Here is a tiny trained network, its code and every weight. The questions are about switching its units off for an input and a class, where a switched-off unit gives its printed mean instead of its output.

import numpy as np


def w(rows, s, z=0):
    codes = np.array(rows[::2]) - 128.0
    scale = np.full(codes.shape[1], s)
    scale[-1] = z or s
    return codes * scale


def f(y):
    return y / 2 * (1 + np.tanh(0.7978845608 * (y + 0.044715 * y**3)))


def log_softmax(a):
    a = a - a.max(-1, keepdims=True)
    return a - np.log(np.exp(a).sum(-1, keepdims=True))


def net(x, mask):
    res = np.array(x, float).reshape(1, 8) / 4 @ E
    y = f(res @ A[0][:, :-1].T + A[0][:, -1])
    res = res + np.where(mask, y, B[0][:, -1]) @ B[0][:, :-1]
    return log_softmax(res[-1] @ U[:, :-1].T + U[:, -1])


A, B = {}, {}
E = w([
[129,129,129,131,127],'x0',
[124,128,129,122,132],'x1',
[130,128,128,132,127],'x2',
[94,147,101,89,24],'x3',
[127,126,128,130,126],'x4',
[63,126,210,172,114],'x5',
[159,6,168,98,97],'x6',
[129,130,129,126,128],'x7',
],0.017)
A[0] = w([
[181,68,97,72,132,117],'N1',
[174,142,105,159,205,208],'N2',
[53,198,126,166,136,166],'N3',
[179,158,71,152,192,227],'N4',
[203,61,86,76,119,134],'N5',
[135,95,194,167,188,161],'N6',
[159,75,181,159,188,158],'N7',
[128,107,175,162,155,112],'N8',
[64,114,173,68,28,111],'N9',
[104,76,173,113,43,114],'N10',
[155,227,2,104,168,186],'N11',
[56,146,181,174,141,172],'N12',
[47,174,165,176,139,148],'N13',
[214,61,91,60,121,144],'N14',
[72,178,38,44,26,197],'N15',
[175,140,115,164,250,253],'N16',
[87,72,230,145,78,98],'N17',
[80,166,159,168,137,122],'N18',
[174,23,159,100,108,214],'N19',
],0.0094,0.0068)
B[0] = w([
[142,196,156,76,118,193],'N1',
[76,100,121,79,255,207],'N2',
[105,194,108,186,107,211],'N3',
[97,100,91,85,216,215],'N4',
[163,194,146,53,101,210],'N5',
[180,94,194,205,163,200],'N6',
[195,95,203,153,157,205],'N7',
[147,96,170,194,136,161],'N8',
[51,96,81,83,110,203],'N9',
[68,66,103,74,108,195],'N10',
[127,39,19,152,173,248],'N11',
[81,161,186,191,111,197],'N12',
[80,195,166,175,109,199],'N13',
[160,210,155,46,112,221],'N14',
[176,136,7,176,72,249],'N15',
[63,110,131,97,250,248],'N16',
[64,17,124,126,125,204],'N17',
[101,170,154,156,120,173],'N18',
[175,105,192,65,120,250],'N19',
],0.0089,0.015)
U = w([
[4,2,95,72,182,253],'0',
[229,125,2,203,115,98],'1',
[86,244,218,213,193,83],'2',
[58,253,114,192,11,126],'3',
[234,195,219,63,189,155],'4',
[198,197,116,53,1,50],'5',
[195,11,236,202,113,55],'6',
],0.0068,0.0022)

Each question gives the input, the list of numbers given to net, and the class t.
The units are the neurons (one row each of A and B). Each row of codes is followed by its name. A weight is (code - 128) times the scale printed after its matrix; where a second scale follows, it is the last column's (A, B and U).
mask holds one flag per neuron, in row order. A switched-off neuron (its flag False) gives its mean, the last column of its row in B, instead of its output. The means were averaged over made-up inputs and are rounded, as every weight is.
A unit's drop is (log p(t) with every unit on - log p(t) with that unit switched off) / (log p(t) with every unit on - log p(t) with every unit switched off).
The circuit of an input: a set's keep is (log p(t) with only the set's units on - log p(t) with every unit switched off) / (log p(t) with every unit on - log p(t) with every unit switched off). Starting from the 12 units with the biggest drops (on a tie, the unit counted first), units are removed one at a time, each time the one whose removal leaves the highest keep (on an exact tie, the one counted first), for as long as the keep stays at least 0.8.
circuit, biggest first: the units of the circuit, biggest drop first
most important unit: the unit with the biggest drop
k most important neurons: the k neurons with the biggest drops, biggest first
drop when u is switched off: that unit's drop, to one decimal
input [-7,3,-1,3,-4,3,0,3], class 3: circuit, biggest first => [N16 N2]
input [6,8,-4,-7,-8,3,1,-5], class 6: circuit, biggest first => [N6]
input [-8,0,-1,0,0,-8,1,-4], class 4: 2 most important neurons => [N14 N5]
input [8,8,2,-1,8,1,0,7], class 2: circuit, biggest first => [N11 N10]
input [3,5,8,-6,2,7,0,-4], class 2: 3 most important neurons => [N13 N12 N11]
input [5,-6,-7,-4,-8,-4,1,-4], class 4: 4 most important neurons => [N17 N9 N10 N14]
input [-3,6,0,5,1,-5,0,8], class 1: 2 most important neurons => [N15 N11]
input [6,4,-4,2,8,-8,0,5], class 1: 2 most important neurons => [N11 N15]
input [0,5,-5,8,3,-6,1,-8], class 5: 2 most important neurons => [N14 N5]
input [-4,-1,-4,0,6,2,8,-1], class 6: 2 most important neurons => [N16 N19]
input [-6,7,-8,1,3,-5,-6,5], class 1: 2 most important neurons => [N15 N17]
input [-1,-2,-2,-8,6,1,-2,1], class 2: 3 most important neurons => [N17 N11 N6]
input [2,1,1,-8,8,1,2,-7], class 6: 2 most important neurons => [N6 N7]
input [5,5,5,2,-8,-3,-8,3], class 1: most important unit => N15
input [-8,0,2,1,1,0,3,-4], class 5: drop when N16 is switched off => 0.3
input [-7,7,1,4,-8,0,-2,-5], class 1: drop when N15 is switched off => 0.1
input [-7,6,5,0,4,5,4,-3], class 6: drop when N16 is switched off => 0.4
